Below is a small trained network, with its code and all its weights. Each question gives an input and a class and asks what happens when units are switched off, that is, made to give their printed mean instead of their output.

import numpy as np


def w(rows, s, z=0):
    codes = np.array(rows[::2]) - 128.0
    scale = np.full(codes.shape[1], s)
    scale[-1] = z or s
    return codes * scale


def norm(h):
    return h / np.sqrt((h * h).mean(-1, keepdims=True) + 1e-5)


def f(y):
    return np.maximum(y, 0)


def log_softmax(a):
    a = a - a.max(-1, keepdims=True)
    return a - np.log(np.exp(a).sum(-1, keepdims=True))


def net(x, mask):
    res = np.array(x, float).reshape(1, 7) / 4 @ E
    u = 0
    for l in range(2):
        y = f(norm(res) @ A[l][:, :-1].T + A[l][:, -1])
        res = res + np.where(mask[u : u + 11], y, B[l][:, -1]) @ B[l][:, :-1]
        u += 11
    return log_softmax(norm(res)[-1] @ U[:, :-1].T + U[:, -1])


A, B = {}, {}
E = w([
[113,158,90,145,114,93,60,41,160,193,107,140],'x0',
[101,116,143,96,169,146,79,143,123,143,94,116],'x1',
[165,157,115,176,229,235,120,97,178,118,127,154],'x2',
[124,127,144,140,125,126,146,110,119,111,140,125],'x3',
[136,158,108,129,115,104,100,140,114,44,142,245],'x4',
[136,133,1,219,137,71,127,143,106,37,76,52],'x5',
[197,94,84,153,59,120,142,144,142,143,162,175],'x6',
],0.0071)
A[0] = w([
[102,101,60,138,154,112,114,133,102,137,115,135,164],'L0N1',
[98,107,212,174,85,150,170,230,79,103,119,131,4],'L0N2',
[191,128,129,45,154,167,184,254,108,48,128,103,10],'L0N3',
[115,38,140,120,126,129,155,158,120,166,206,2,29],'L0N4',
[111,130,159,144,134,109,120,206,110,66,128,195,92],'L0N5',
[110,188,116,75,150,104,124,161,110,74,163,233,97],'L0N6',
[146,71,91,201,151,72,101,180,71,57,85,99,138],'L0N7',
[112,125,170,76,59,189,87,86,149,133,137,177,119],'L0N8',
[45,92,148,82,75,24,143,192,78,117,119,133,89],'L0N9',
[132,146,85,58,121,129,90,139,63,56,141,167,6],'L0N10',
[131,143,139,101,72,104,60,52,177,94,96,128,31],'L0N11',
],0.0072,0.0021)
B[0] = w([
[149,122,118,110,131,160,134,227,103,47,101,141,174],'L0N1',
[96,94,164,89,114,100,36,86,222,149,66,155,199],'L0N2',
[161,191,191,118,101,160,179,55,188,178,42,177,215],'L0N3',
[179,132,187,164,119,99,49,151,110,82,155,101,222],'L0N4',
[115,123,143,174,66,95,27,113,134,38,144,94,196],'L0N5',
[227,116,136,120,161,120,27,133,60,137,177,108,217],'L0N6',
[126,156,64,80,143,149,223,108,25,122,125,114,241],'L0N7',
[84,154,119,104,124,93,194,137,97,67,129,92,216],'L0N8',
[39,68,80,215,152,104,136,164,198,223,171,196,254],'L0N9',
[139,199,168,188,134,173,97,84,136,139,196,85,178],'L0N10',
[162,172,159,166,45,144,108,2,115,115,72,184,169],'L0N11',
],0.0075,0.0068)
A[1] = w([
[121,109,110,151,183,241,165,67,219,88,114,134,92],'L1N1',
[56,143,128,152,150,107,96,72,143,109,79,14,254],'L1N2',
[129,138,125,107,56,137,125,53,137,112,41,116,192],'L1N3',
[171,112,141,131,195,180,157,140,175,62,159,141,45],'L1N4',
[67,85,138,89,140,122,143,120,135,162,179,201,91],'L1N5',
[195,109,159,138,124,155,130,162,167,173,147,6,131],'L1N6',
[201,160,140,138,226,194,129,134,128,92,163,179,99],'L1N7',
[143,85,94,186,130,95,140,161,116,2,123,106,126],'L1N8',
[168,164,111,198,71,139,125,40,135,115,79,194,225],'L1N9',
[136,164,147,34,102,174,166,146,113,136,182,137,108],'L1N10',
[134,117,219,29,131,108,126,120,164,118,229,152,111],'L1N11',
],0.008,0.0031)
B[1] = w([
[82,73,94,123,75,36,139,190,135,154,117,126,183],'L1N1',
[162,104,138,141,111,157,165,132,142,113,181,196,222],'L1N2',
[229,163,217,62,176,76,134,208,213,108,40,152,193],'L1N3',
[79,102,130,151,102,49,101,173,182,170,116,180,160],'L1N4',
[138,134,57,155,161,187,150,172,146,102,100,59,174],'L1N5',
[135,203,152,117,82,141,4,67,56,65,203,186,186],'L1N6',
[77,71,57,192,46,81,139,81,158,185,186,104,201],'L1N7',
[121,154,159,48,174,170,113,100,119,184,123,83,200],'L1N8',
[90,89,217,105,148,171,150,168,144,143,121,112,254],'L1N9',
[167,168,132,155,211,101,159,152,83,103,62,67,156],'L1N10',
[165,151,1,102,179,165,204,121,72,75,85,91,229],'L1N11',
],0.0082,0.0086)
U = w([
[161,138,23,86,245,138,246,138,48,107,100,77,167],'0',
[4,17,70,177,106,42,132,143,161,204,178,134,125],'1',
[184,117,195,107,149,99,124,131,186,129,57,177,194],'2',
[173,145,158,142,133,132,11,48,56,83,246,123,8],'3',
],0.011,0.0012)

Each question gives the input, the list of numbers given to net, and the class t.
The units are the neurons (one row each of A and B). Each row of codes is followed by its name. A weight is (code - 128) times the scale printed after its matrix; where a second scale follows, it is the last column's (A, B and U).
mask holds one flag per neuron, layer by layer. A switched-off neuron (its flag False) gives its mean, the last column of its row in B, instead of its output. The means were averaged over made-up inputs and are rounded, as every weight is.
A unit's drop is (log p(t) with every unit on - log p(t) with that unit switched off) / (log p(t) with every unit on - log p(t) with every unit switched off).
The circuit of an input: a set's keep is (log p(t) with only the set's units on - log p(t) with every unit switched off) / (log p(t) with every unit on - log p(t) with every unit switched off). Starting from the 12 units with the biggest drops (on a tie, the unit counted first), units are removed one at a time, each time the one whose removal leaves the highest keep (on an exact tie, the one counted first), for as long as the keep stays at least 0.8.
units of the circuit, in order: the units of the circuit, biggest drop first
unit that matters most: the unit with the biggest drop
k most important neurons: the k neurons with the biggest drops, biggest first
k most important neurons of layer l: the k neurons of layer l with the biggest drops, biggest first
input [7,-6,2,-2,7,2,-3], class 2: unit that matters most	L0N11
input [8,3,-2,2,-1,8,2], class 0: 4 most important neurons	[L0N7, L0N3, L0N2, L0N1]
input [-7,2,8,7,7,6,-8], class 1: units of the circuit, in order	[L1N7, L1N4]
input [7,-4,4,-8,4,2,-5], class 2: 2 most important neurons of layer 0	[L0N11, L0N9]
input [8,-3,-8,-2,-1,-8,-1], class 0: 2 most important neurons	[L1N5, L0N8]
input [-1,8,-2,5,-3,-2,2], class 3: 3 most important neurons	[L0N4, L0N7, L1N6]
input [5,-5,5,0,-4,0,8], class 1: 2 most important neurons	[L1N1, L0N3]
input [-8,-6,7,6,1,0,-7], class 2: 3 most important neurons	[L0N3, L0N9, L1N3]
input [-7,4,3,5,7,4,-2], class 2: 2 most important neurons	[L0N3, L1N3]
input [3,-4,-7,8,4,8,3], class 0: 3 most important neurons	[L0N7, L1N7, L1N8]
input [-7,6,6,-4,-2,1,6], class 2: 2 most important neurons of layer 0	[L0N3, L0N9]
input [6,4,7,-8,1,-8,-7], class 0: 3 most important neurons of layer 0	[L0N9, L0N8, L0N3]
input [-6,-4,1,7,6,4,5], class 2: units of the circuit, in order	[L0N3, L1N11]
input [-8,6,-7,-2,3,7,-4], class 2: 2 most important neurons	[L0N3, L0N2]
input [8,-8,7,5,-4,0,-6], class 2: 4 most important neurons	[L0N9, L1N3, L0N11, L0N6]
input [4,7,-5,-1,0,6,1], class 0: units of the circuit, in order	[L0N7]
input [2,-4,0,0,-3,-2,-7], class 3: 3 most important neurons	[L0N3, L0N7, L1N6]
input [-2,4,1,7,-5,-4,0], class 3: 3 most important neurons	[L1N6, L0N4, L0N7]
input [-3,2,-3,3,-4,-3,3], class 3: 3 most important neurons	[L0N4, L1N6, L0N7]
input [-6,6,7,-5,6,5,4], class 1: units of the circuit, in order	[L1N7]
input [-2,8,7,8,-5,-8,-7], class 0: 3 most important neurons	[L1N11, L0N9, L1N10]
input [-2,5,6,-2,-2,5,4], class 1: 2 most important neurons of layer 1	[L1N7, L1N1]
input [-6,-3,8,1,8,0,-1], class 1: 2 most important neurons of layer 0	[L0N4, L0N3]
input [7,-3,0,8,7,6,3], class 2: 2 most important neurons of layer 0	[L0N11, L0N4]
input [-2,-6,2,0,-1,0,-7], class 1: 2 most important neurons of layer 1	[L1N1, L1N7]
input [-1,-8,5,4,-8,-7,-1], class 3: 3 most important neurons	[L1N6, L0N4, L0N7]
input [-6,-4,-3,-2,-8,-2,-7], class 3: unit that matters most	L0N4
input [0,-8,7,-8,-6,6,-8], class 1: 2 most important neurons of layer 1	[L1N1, L1N11]
